Below are the code and all the weights of a small trained network. Each question names an input and a class and asks about switching units off, where a switched-off unit gives its printed mean instead of its output.

import numpy as np


def w(rows, s, z=0):
    codes = np.array(rows[::2]) - 128.0
    scale = np.full(codes.shape[1], s)
    scale[-1] = z or s
    return codes * scale


def norm(h):
    return h / np.sqrt((h * h).mean(-1, keepdims=True) + 1e-5)


def f(y):
    return y / 2 * (1 + np.tanh(0.7978845608 * (y + 0.044715 * y**3)))


def log_softmax(a):
    a = a - a.max(-1, keepdims=True)
    return a - np.log(np.exp(a).sum(-1, keepdims=True))


def net(x, mask):
    res = np.array(x, float).reshape(1, 8) / 4 @ E
    u = 0
    for l in range(3):
        y = f(norm(res) @ A[l][:, :-1].T + A[l][:, -1])
        res = res + np.where(mask[u : u + 9], y, B[l][:, -1]) @ B[l][:, :-1]
        u += 9
    return log_softmax(norm(res)[-1] @ U[:, :-1].T + U[:, -1])


A, B = {}, {}
E = w([
[128,129,126,128,128],'x0',
[127,121,176,154,221],'x1',
[129,129,130,128,127],'x2',
[126,129,127,129,127],'x3',
[128,131,128,128,128],'x4',
[109,92,118,1,146],'x5',
[127,128,126,128,127],'x6',
[215,153,75,118,155],'x7',
],0.0043)
A[0] = w([
[88,106,163,121,96,194],'0.n0',
[128,128,148,127,91,123],'0.n1',
[125,136,157,254,218,82],'0.n2',
[119,124,126,130,135,151],'0.n3',
[134,107,123,137,125,109],'0.n4',
[129,127,122,64,162,7],'0.n5',
[250,187,79,101,160,199],'0.n6',
[123,109,111,158,148,64],'0.n7',
[126,157,131,114,136,107],'0.n8',
],0.0042,0.0018)
B[0] = w([
[182,105,109,195,154,172],'0.n0',
[133,149,87,144,131,129],'0.n1',
[186,172,236,123,62,224],'0.n2',
[139,112,144,140,127,138],'0.n3',
[122,161,123,120,127,121],'0.n4',
[94,76,149,4,154,114],'0.n5',
[158,21,80,206,130,250],'0.n6',
[136,163,166,90,109,110],'0.n7',
[123,107,131,117,131,121],'0.n8',
],0.0031,0.0023)
A[1] = w([
[107,165,200,57,153,14],'1.n0',
[136,124,137,122,119,125],'1.n1',
[141,92,129,170,89,169],'1.n2',
[69,89,24,12,62,71],'1.n3',
[126,131,125,129,131,130],'1.n4',
[142,218,84,47,40,7],'1.n5',
[130,132,128,122,128,121],'1.n6',
[140,173,107,128,169,65],'1.n7',
[113,211,117,200,3,59],'1.n8',
],0.004,0.0018)
B[1] = w([
[87,203,101,161,138,104],'1.n0',
[129,126,133,137,132,129],'1.n1',
[117,129,110,179,92,193],'1.n2',
[165,174,253,136,108,252],'1.n3',
[128,129,127,127,128,128],'1.n4',
[153,191,190,134,201,109],'1.n5',
[126,134,130,125,132,122],'1.n6',
[148,115,130,78,136,93],'1.n7',
[32,41,83,166,114,233],'1.n8',
],0.0039,0.0016)
A[2] = w([
[63,64,181,47,116,64],'2.n0',
[184,129,71,40,164,157],'2.n1',
[81,219,196,117,132,4],'2.n2',
[128,143,177,82,158,41],'2.n3',
[138,128,167,184,197,178],'2.n4',
[127,212,124,182,73,105],'2.n5',
[90,78,132,91,253,7],'2.n6',
[203,140,74,202,138,73],'2.n7',
[187,156,106,61,145,77],'2.n8',
],0.007,0.0013)
B[2] = w([
[191,224,104,111,129,243],'2.n0',
[93,54,210,193,102,231],'2.n1',
[48,149,165,107,108,156],'2.n2',
[125,156,78,133,90,159],'2.n3',
[150,121,177,100,172,216],'2.n4',
[97,72,90,95,173,202],'2.n5',
[44,107,2,122,187,210],'2.n6',
[132,223,94,40,137,251],'2.n7',
[158,51,168,177,109,175],'2.n8',
],0.0055,0.0028)
U = w([
[44,97,95,201,50,253],'0',
[190,170,4,142,78,182],'1',
[124,224,186,51,36,164],'2',
[209,50,188,122,44,40],'3',
[74,154,253,187,170,56],'4',
[226,204,158,137,213,173],'5',
[43,196,74,74,202,57],'6',
[124,24,95,129,206,71],'7',
],0.016,0.00065)

Each question gives the input, the list of numbers given to net, and the class t.
The units are the neurons (one row each of A and B). Each row of codes is followed by its name. A weight is (code - 128) times the scale printed after its matrix; where a second scale follows, it is the last column's (A, B and U).
mask holds one flag per neuron, layer by layer. A switched-off neuron (its flag False) gives its mean, the last column of its row in B, instead of its output. The means were averaged over made-up inputs and are rounded, as every weight is.
A unit's drop is (log p(t) with every unit on - log p(t) with that unit switched off) / (log p(t) with every unit on - log p(t) with every unit switched off).
The circuit of an input: a set's keep is (log p(t) with only the set's units on - log p(t) with every unit switched off) / (log p(t) with every unit on - log p(t) with every unit switched off). Starting from the 12 units with the biggest drops (on a tie, the unit counted first), units are removed one at a time, each time the one whose removal leaves the highest keep (on an exact tie, the one counted first), for as long as the keep stays at least 0.8.
circuit, biggest first: the units of the circuit, biggest drop first
k most important neurons: the k neurons with the biggest drops, biggest first
top k neurons in layer l: the k neurons of layer l with the biggest drops, biggest first
drop of u: that unit's drop, to one decimal
input [2,5,1,3,-6,1,-1,4], class 7: circuit, biggest first -> (2.n0)
input [4,2,-4,-5,2,6,3,-8], class 6: 2 most important neurons -> (2.n6 0.n2)
input [-1,8,2,-4,-8,1,1,-8], class 6: circuit, biggest first -> (2.n6 2.n1)
input [-5,7,6,4,-2,8,1,-6], class 6: circuit, biggest first -> (2.n6 2.n0)
input [-2,-1,-4,-7,-8,-8,-8,1], class 1: circuit, biggest first -> (2.n7 1.n3)
input [-7,5,-8,0,-5,1,-8,-6], class 6: circuit, biggest first -> (2.n6 2.n1)
input [-6,0,4,-1,-3,8,-2,-1], class 2: 2 most important neurons -> (1.n3 2.n0)
input [-6,0,7,8,-5,7,-2,0], class 2: 3 most important neurons -> (1.n3 2.n0 1.n8)
input [2,6,3,-7,-3,6,5,-8], class 6: circuit, biggest first -> (2.n6 2.n0)
input [-7,-2,7,-5,4,7,4,-2], class 2: 2 most important neurons -> (2.n0 1.n3)
input [-3,-1,6,6,0,4,-7,-6], class 2: 2 most important neurons -> (1.n3 2.n0)
input [-2,-2,-3,8,-5,7,5,0], class 2: top 2 neurons in layer 2 -> (2.n0 2.n3)
input [5,7,-6,7,-1,6,5,7], class 7: 2 most important neurons -> (2.n6 2.n1)
input [3,-1,1,1,0,7,7,8], class 3: circuit, biggest first -> (2.n1)
input [-2,6,-2,-1,1,1,-1,7], class 7: top 4 neurons in layer 2 -> (2.n0 2.n6 2.n1 2.n8)
input [-5,-8,2,5,3,8,1,2], class 3: drop of 1.n3 -> -0.1
input [-4,3,5,2,-4,4,2,8], class 7: drop of 2.n6 -> 0.2
input [-3,5,6,6,-8,2,-5,-4], class 6: drop of 2.n6 -> 0.2
